Here is a tiny trained network, its code and every weight. The questions are about switching its units off for an input and a target symbol, where a switched-off unit gives its printed mean instead of its output.

import numpy as np


def w(rows, s, z=0):
    codes = np.array(rows[::2]) - 128.0
    scale = np.full(codes.shape[1], s)
    scale[-1] = z or s
    return codes * scale


def softmax(a):
    e = np.exp(a - a.max(-1, keepdims=True))
    return e / e.sum(-1, keepdims=True)


def log_softmax(a):
    a = a - a.max(-1, keepdims=True)
    return a - np.log(np.exp(a).sum(-1, keepdims=True))


def net(x, mask):
    ids = ['ΞΣΨδζθπτω'.index(c) for c in x.split()]
    T = len(ids)
    res = E[ids] + P[:T]
    u = 0
    for l in range(3):
        r = res
        for j in range(2):
            rows = slice(2 * j, 2 * j + 2)
            q, k, v = (r @ M[l][rows].T for M in (Q, K, V))
            z = softmax(np.where(np.tri(T) > 0, q @ k.T / 2**0.5, -1e9)) @ v
            o = O[l][rows]
            res = res + np.where(mask[u + j], z, o[:, -1]) @ o[:, :-1]
        u += 2
    return log_softmax(res[-1] @ U[:, :-1].T + U[:, -1])


Q, K, V, O = {}, {}, {}, {}
E = w([
[112,92,250,136,180,210,27,23,157,129],'Ξ',
[138,139,48,28,46,109,118,103,137,143],'Σ',
[225,90,121,158,2,128,169,145,133,117],'Ψ',
[228,128,118,69,96,96,158,162,73,119],'δ',
[167,78,62,98,66,80,143,149,110,232],'ζ',
[78,167,110,31,150,96,191,157,161,195],'θ',
[183,154,83,111,99,52,198,133,206,82],'π',
[113,151,182,131,60,153,228,209,110,143],'τ',
[73,100,81,123,56,87,224,139,234,192],'ω',
],0.0097)
P = w([
[205,238,115,218,224,74,98,98,121,213],'0',
[132,118,114,48,19,225,135,159,235,133],'1',
[145,76,136,24,28,210,155,179,253,128],'2',
[135,69,153,32,22,152,157,150,243,103],'3',
[139,77,152,38,38,145,167,131,229,112],'4',
[159,77,156,43,37,123,176,108,204,106],'5',
[139,71,152,45,35,120,188,78,179,107],'6',
[125,76,164,46,37,96,202,64,176,113],'7',
[165,72,163,50,60,105,214,50,146,117],'8',
[171,71,176,54,40,100,218,44,110,107],'9',
[182,81,186,49,59,96,248,33,109,120],'10',
],0.0054)
Q[0] = w([
[120,2,252,12,20,183,140,58,194,156],'0.h0',
[194,131,106,13,23,94,234,126,176,98],'0.h0',
[83,162,72,202,141,185,50,229,125,149],'0.h1',
[126,159,57,155,145,99,131,194,152,80],'0.h1',
],0.0044)
K[0] = w([
[115,134,203,225,253,180,27,16,109,149],'0.h0',
[180,198,96,227,208,76,127,100,146,135],'0.h0',
[139,124,91,82,53,85,152,180,129,173],'0.h1',
[114,115,131,76,40,123,145,153,144,121],'0.h1',
],0.0052)
V[0] = w([
[164,152,88,53,178,120,94,123,87,130],'0.h0',
[116,117,146,171,135,139,86,117,91,253],'0.h0',
[134,180,111,157,192,90,156,157,71,129],'0.h1',
[187,198,70,158,73,53,218,169,112,254],'0.h1',
],0.0085)
O[0] = w([
[93,132,185,27,90,2,61,125,85,167,130],'0.h0',
[116,35,139,83,166,186,203,118,98,210,154],'0.h0',
[118,146,197,129,236,103,67,190,118,59,1],'0.h1',
[159,20,147,38,209,106,129,184,145,47,209],'0.h1',
],0.0069,0.0049)
Q[1] = w([
[112,242,109,228,136,117,82,102,139,114],'1.h0',
[158,116,165,92,149,165,95,136,209,80],'1.h0',
[99,78,125,122,170,144,73,200,133,76],'1.h1',
[172,11,169,2,99,152,178,119,227,103],'1.h1',
],0.0084)
K[1] = w([
[130,126,81,29,1,72,250,222,121,62],'1.h0',
[102,201,106,167,64,167,168,75,157,175],'1.h0',
[93,186,97,158,27,147,117,91,196,113],'1.h1',
[120,139,211,236,214,177,30,58,139,163],'1.h1',
],0.0071)
V[1] = w([
[150,140,6,138,71,91,215,197,133,133],'1.h0',
[173,119,65,132,63,120,131,81,181,140],'1.h0',
[89,178,105,123,167,110,156,96,254,119],'1.h1',
[183,178,144,207,98,134,93,123,149,52],'1.h1',
],0.0076)
O[1] = w([
[148,115,12,144,161,80,245,99,23,181,7],'1.h0',
[152,6,92,93,118,45,123,77,142,196,131],'1.h0',
[112,233,44,90,162,133,105,64,254,87,138],'1.h1',
[236,181,131,102,164,123,91,210,166,239,2],'1.h1',
],0.0077,0.0042)
Q[2] = w([
[147,93,135,61,67,155,179,87,157,130],'2.h0',
[167,22,149,1,121,77,100,173,189,44],'2.h0',
[180,36,114,89,165,100,132,156,163,37],'2.h1',
[149,185,138,139,125,117,46,163,183,176],'2.h1',
],0.0089)
K[2] = w([
[138,117,150,182,208,119,104,121,117,124],'2.h0',
[141,67,201,87,156,148,63,118,211,102],'2.h0',
[124,138,168,191,140,145,67,39,152,205],'2.h1',
[114,147,115,80,2,120,125,139,206,125],'2.h1',
],0.0094)
V[2] = w([
[157,193,121,83,230,34,55,189,155,83],'2.h0',
[186,79,161,195,188,179,171,209,117,98],'2.h0',
[233,1,113,102,118,56,104,114,114,198],'2.h1',
[84,84,45,147,137,137,225,101,172,132],'2.h1',
],0.0066)
O[2] = w([
[96,178,128,119,154,145,179,84,76,145,253],'2.h0',
[134,115,106,250,158,189,140,212,99,157,208],'2.h0',
[135,110,254,152,144,136,170,116,170,145,209],'2.h1',
[147,121,99,157,186,181,111,94,217,59,63],'2.h1',
],0.0093,0.0036)
U = w([
[152,168,181,132,95,172,51,149,203,126,253],'Ξ',
[149,61,130,72,103,3,146,99,103,101,157],'Σ',
[208,113,150,186,160,149,160,168,163,209,73],'Ψ',
[78,132,162,145,101,93,153,150,58,182,40],'δ',
[61,84,164,204,136,142,137,111,110,67,13],'ζ',
[59,128,86,131,122,135,99,95,76,76,39],'θ',
[163,208,135,109,167,173,183,76,124,178,166],'π',
[171,127,46,189,135,166,81,174,110,158,233],'τ',
[149,120,78,166,173,178,116,108,165,93,77],'ω',
],0.0053,0.0038)

Each question gives the input, a string of symbols that net reads in full, and the target symbol t.
The units are the heads (2 rows each of Q, K, V and O). Each row of codes is followed by its name. A weight is (code - 128) times the scale printed after its matrix; where a second scale follows, it is the last column's (O and U).
mask holds one flag per head, layer by layer. A switched-off head (its flag False) gives its mean, the last column of its rows in O, instead of its output. The means were averaged over made-up inputs and are rounded, as every weight is.
A unit's drop is (log p(t) with every unit on - log p(t) with that unit switched off) / (log p(t) with every unit on - log p(t) with every unit switched off).
The circuit of an input: a set's keep is (log p(t) with only the set's units on - log p(t) with every unit switched off) / (log p(t) with every unit on - log p(t) with every unit switched off). Starting from all 6 units, units are removed one at a time, each time the one whose removal leaves the highest keep (on an exact tie, the one counted first), for as long as the keep stays at least 0.8.
units of the circuit, in order: the units of the circuit, biggest drop first
unit that matters most: the unit with the biggest drop
which heads matter: for each layer, one digit per head in row order, 1 if its drop is at least 0.15 and else 0, layers parted by /
drop of u: that unit's drop, to one decimal
input δ Ψ Ψ ω τ ζ, target δ: which heads matter : 11 / 01 / 11
input Ξ τ Ξ Ξ, target Σ: which heads matter : 01 / 10 / 11
input Σ π π Ξ ζ π π, target Σ: units of the circuit, in order : (1.h0 2.h0 0.h1)
input ω π θ δ Σ ω Σ, target ω: units of the circuit, in order : (2.h1 1.h1 1.h0)
input Σ Ξ Ξ π π δ π τ, target Σ: units of the circuit, in order : (2.h0 0.h1 1.h0)
input π δ θ Ψ π τ π θ Σ π π, target π: units of the circuit, in order : (2.h0 0.h1 1.h1)
input ζ τ δ ζ π θ, target ζ: which heads matter : 11 / 01 / 00
input Ξ π ω τ Σ, target Ξ: unit that matters most : 1.h0
input π θ Ξ Ξ, target π: which heads matter : 11 / 01 / 10
input π Ξ Ξ δ, target π: units of the circuit, in order : (0.h1 2.h0 1.h1)
input Σ ζ τ ζ, target Σ: which heads matter : 10 / 00 / 10
input π Σ Ξ δ π π, target Σ: units of the circuit, in order : (1.h0 2.h0 0.h0)
input δ θ Ξ δ ω Σ π ω Σ Ξ ζ, target δ: units of the circuit, in order : (0.h1 2.h1 1.h1 0.h0)
input ζ ω Σ π ω Σ π π, target ζ: unit that matters most : 1.h1
input ζ ζ ζ π π π ζ Ψ δ Ψ, target ζ: units of the circuit, in order : (1.h1 0.h0 2.h1)
input θ π π, target θ: which heads matter : 01 / 11 / 01
input ω ζ ζ π, target ω: units of the circuit, in order : (2.h1 1.h1 1.h0)
input δ π τ π π Ξ Ξ π Ψ Ψ, target δ: which heads matter : 11 / 01 / 01
input θ Σ π π δ, target θ: which heads matter : 01 / 11 / 01
input π δ π δ, target π: unit that matters most : 2.h0
input Ψ Σ ζ ω τ π Σ π ω δ, target Ψ: which heads matter : 00 / 01 / 11
input ζ τ Ξ π Ψ Ξ Ξ, target Σ: units of the circuit, in order : (2.h0 1.h0 0.h1)
input ω δ Ψ ζ Ξ θ Ξ Σ δ θ, target ω: which heads matter : 11 / 11 / 01
input Ψ π Ψ π π π θ ζ Ξ Ξ ζ, target Ψ: drop of 2.h1 : 0.4
